Here is a tiny trained network, its code and every weight. The questions are about switching its units off for an input and a target symbol, where a switched-off unit gives its printed mean instead of its output.

import numpy as np


def w(rows, s, z=0):
    codes = np.array(rows[::2]) - 128.0
    scale = np.full(codes.shape[1], s)
    scale[-1] = z or s
    return codes * scale


def f(y):
    return y / 2 * (1 + np.tanh(0.7978845608 * (y + 0.044715 * y**3)))


def softmax(a):
    e = np.exp(a - a.max(-1, keepdims=True))
    return e / e.sum(-1, keepdims=True)


def log_softmax(a):
    a = a - a.max(-1, keepdims=True)
    return a - np.log(np.exp(a).sum(-1, keepdims=True))


def net(x, mask):
    ids = ['αβδεξτω'.index(c) for c in x.split()]
    T = len(ids)
    res = E[ids] + P[:T]
    r = res
    for j in range(3):
        rows = slice(4 * j, 4 * j + 4)
        q, k, v = (r @ M[0][rows].T for M in (Q, K, V))
        z = softmax(np.where(np.tri(T) > 0, q @ k.T / 4**0.5, -1e9)) @ v
        o = O[0][rows]
        res = res + np.where(mask[j], z, o[:, -1]) @ o[:, :-1]
    y = f(res @ A[0][:, :-1].T + A[0][:, -1])
    res = res + np.where(mask[3:11], y, B[0][:, -1]) @ B[0][:, :-1]
    return log_softmax(res[-1] @ U[:, :-1].T + U[:, -1])


Q, K, V, O, A, B = {}, {}, {}, {}, {}, {}
E = w([
[154,19,155,126,172,66,53,88,160],'α',
[124,158,86,113,156,50,46,123,190],'β',
[74,162,185,157,111,102,53,144,58],'δ',
[216,147,61,129,97,168,84,148,133],'ε',
[134,195,92,2,93,54,148,144,116],'ξ',
[40,40,120,130,162,134,74,152,195],'τ',
[225,175,245,130,62,94,117,181,198],'ω',
],0.017)
P = w([
[121,139,81,255,36,45,241,162,128],'0',
[167,113,203,107,56,97,99,111,104],'1',
[157,126,204,87,61,109,99,93,102],'2',
[142,94,214,96,53,121,101,76,103],'3',
[133,108,212,83,63,120,88,61,104],'4',
[108,85,188,77,58,115,66,32,84],'5',
[123,103,183,56,73,124,54,46,84],'6',
[167,145,252,22,77,157,98,101,101],'7',
[113,83,214,71,44,139,76,29,98],'8',
],0.008)
Q[0] = w([
[137,92,102,74,157,164,188,98,124],'head 1',
[190,82,196,124,116,140,106,102,134],'head 1',
[141,91,161,136,86,105,51,198,72],'head 1',
[185,84,143,49,119,132,65,90,198],'head 1',
[146,200,120,146,169,146,251,89,149],'head 2',
[128,88,141,149,142,111,185,137,204],'head 2',
[131,151,127,27,80,72,80,47,72],'head 2',
[171,109,160,106,94,142,20,150,160],'head 2',
[119,134,81,108,127,165,100,137,209],'head 3',
[66,119,127,127,169,151,195,153,57],'head 3',
[106,138,196,116,119,62,83,124,139],'head 3',
[156,132,102,194,254,149,211,63,147],'head 3',
],0.0091)
K[0] = w([
[154,96,102,48,131,106,153,153,69],'head 1',
[151,137,66,203,94,82,120,171,151],'head 1',
[122,130,101,197,92,126,96,185,105],'head 1',
[76,152,101,171,105,88,244,195,158],'head 1',
[151,115,181,40,149,132,84,103,109],'head 2',
[154,90,125,104,88,111,88,84,163],'head 2',
[49,130,94,133,96,51,152,162,111],'head 2',
[152,158,83,176,76,79,176,137,133],'head 2',
[95,160,120,63,152,206,170,181,169],'head 3',
[118,156,240,73,166,221,75,166,153],'head 3',
[115,102,172,149,126,102,151,188,182],'head 3',
[139,151,167,80,132,150,91,77,171],'head 3',
],0.011)
V[0] = w([
[66,199,79,60,42,129,163,123,87],'head 1',
[109,110,126,171,109,196,210,134,141],'head 1',
[185,176,98,115,140,161,47,175,126],'head 1',
[85,83,45,187,124,134,168,107,200],'head 1',
[51,134,144,92,162,174,200,209,164],'head 2',
[182,125,126,114,148,148,80,135,73],'head 2',
[126,96,77,103,133,125,206,91,57],'head 2',
[108,144,182,83,168,97,117,151,127],'head 2',
[79,156,105,148,172,132,81,161,113],'head 3',
[119,81,186,195,99,160,96,103,55],'head 3',
[130,217,160,157,101,65,255,182,136],'head 3',
[148,45,167,98,131,114,101,135,233],'head 3',
],0.0076)
O[0] = w([
[86,207,170,49,194,214,160,3,176,162],'head 1',
[122,28,131,133,158,111,162,88,44,98],'head 1',
[102,189,72,48,5,79,129,96,97,96],'head 1',
[71,76,81,156,159,72,89,55,77,253],'head 1',
[212,55,170,151,227,130,135,167,68,52],'head 2',
[148,169,40,90,96,147,187,117,189,20],'head 2',
[116,202,161,95,201,98,147,147,104,72],'head 2',
[140,112,155,197,104,120,39,186,151,53],'head 2',
[65,105,156,88,138,127,76,93,151,147],'head 3',
[25,80,158,85,101,169,145,183,110,143],'head 3',
[189,170,104,145,184,231,195,119,160,241],'head 3',
[114,144,61,136,51,107,57,67,40,175],'head 3',
],0.0063,0.0044)
A[0] = w([
[178,112,155,56,126,154,90,108,204,115],'neuron 1',
[80,122,146,93,123,32,203,135,111,215],'neuron 2',
[63,98,127,23,168,252,67,136,90,253],'neuron 3',
[211,197,158,69,16,138,46,160,192,104],'neuron 4',
[187,190,158,167,73,70,124,56,106,178],'neuron 5',
[77,232,168,159,32,122,105,174,38,131],'neuron 6',
[109,196,91,134,154,143,112,65,131,9],'neuron 7',
[62,77,83,83,143,215,126,198,254,243],'neuron 8',
],0.0071,0.0039)
B[0] = w([
[115,55,147,167,151,103,104,240,77,198],'neuron 1',
[125,121,74,101,176,86,130,156,161,167],'neuron 2',
[66,118,142,117,55,132,65,103,83,239],'neuron 3',
[83,132,75,152,76,104,132,51,140,254],'neuron 4',
[178,127,185,80,173,101,103,136,70,227],'neuron 5',
[189,169,112,91,254,177,110,125,193,222],'neuron 6',
[112,162,143,123,75,106,87,79,64,149],'neuron 7',
[149,142,45,217,146,42,172,77,108,195],'neuron 8',
],0.0098)
U = w([
[188,137,67,138,169,46,129,134,131,253],'α',
[135,154,217,107,10,101,83,110,135,124],'β',
[42,121,111,148,109,157,142,178,146,187],'δ',
[118,119,108,1,102,98,222,119,73,111],'ε',
[94,190,170,134,160,172,136,129,90,92],'ξ',
[165,48,123,63,134,102,103,211,104,74],'τ',
[211,117,53,130,66,202,140,120,49,43],'ω',
],0.007,0.0053)

Each question gives the input, a string of symbols that net reads in full, and the target symbol t.
The units are the heads (4 rows each of Q, K, V and O) and the neurons (one row each of A and B). Each row of codes is followed by its name. A weight is (code - 128) times the scale printed after its matrix; where a second scale follows, it is the last column's (O, A, B and U).
mask holds one flag per unit, heads first, then neurons. A switched-off unit (its flag False) gives its mean, the last column of its rows in O or B, instead of its output. The means were averaged over made-up inputs and are rounded, as every weight is.
A unit's drop is (log p(t) with every unit on - log p(t) with that unit switched off) / (log p(t) with every unit on - log p(t) with every unit switched off).
The circuit of an input: a set's keep is (log p(t) with only the set's units on - log p(t) with every unit switched off) / (log p(t) with every unit on - log p(t) with every unit switched off). Starting from all 11 units, units are removed one at a time, each time the one whose removal leaves the highest keep (on an exact tie, the one counted first), for as long as the keep stays at least 0.8.
units of the circuit, in order: the units of the circuit, biggest drop first
unit that matters most: the unit with the biggest drop
top k neurons: the k neurons with the biggest drops, biggest first
heads that matter: for each layer, one digit per head in row order, 1 if its drop is at least 0.15 and else 0, layers parted by /
input ω ξ δ ε δ, target ω: unit that matters most -> head 3
input ξ ξ δ ω δ ω τ τ, target ξ: heads that matter -> 111
input τ β δ, target τ: top 3 neurons -> [neuron 4; neuron 8; neuron 6]
input ξ β τ δ τ ε, target ξ: heads that matter -> 111
input τ τ τ ω, target τ: heads that matter -> 110
input τ α ω ω α τ ξ, target τ: heads that matter -> 110
input ω ε α ε δ ξ ω, target ω: heads that matter -> 001
input τ τ ε, target τ: units of the circuit, in order -> [head 1; neuron 4; neuron 8]
input τ ξ ω τ ω δ, target τ: units of the circuit, in order -> [neuron 4; head 2]
input ω δ ω δ δ δ δ, target ω: top 2 neurons -> [neuron 6; neuron 4]
input α τ τ ε ε ε α δ ξ, target α: units of the circuit, in order -> [neuron 6; neuron 2; head 3]
input τ α α, target τ: heads that matter -> 010
input δ τ δ δ ξ δ τ β, target δ: heads that matter -> 001
input α ε δ, target α: units of the circuit, in order -> [neuron 6; head 3]
input β τ δ ω δ ε β, target β: top 3 neurons -> [neuron 6; neuron 8; neuron 7]
input δ α δ δ ξ ε α, target δ: units of the circuit, in order -> [head 3; neuron 5]
input ε δ α δ β, target ε: units of the circuit, in order -> [head 1; head 2]
input ξ β ξ ε ξ τ ω, target ξ: units of the circuit, in order -> [head 3; head 1]
input α β δ τ ε δ, target α: units of the circuit, in order -> [neuron 6]
input δ τ ε ε, target δ: units of the circuit, in order -> [head 3; neuron 5]
input ε ε ξ δ ε δ δ τ, target ε: units of the circuit, in order -> [head 2]
input β β ω ω δ τ ε ε τ, target β: top 4 neurons -> [neuron 3; neuron 6; neuron 2; neuron 1]
input τ δ ω δ β ω α ε, target τ: top 3 neurons -> [neuron 4; neuron 8; neuron 7]
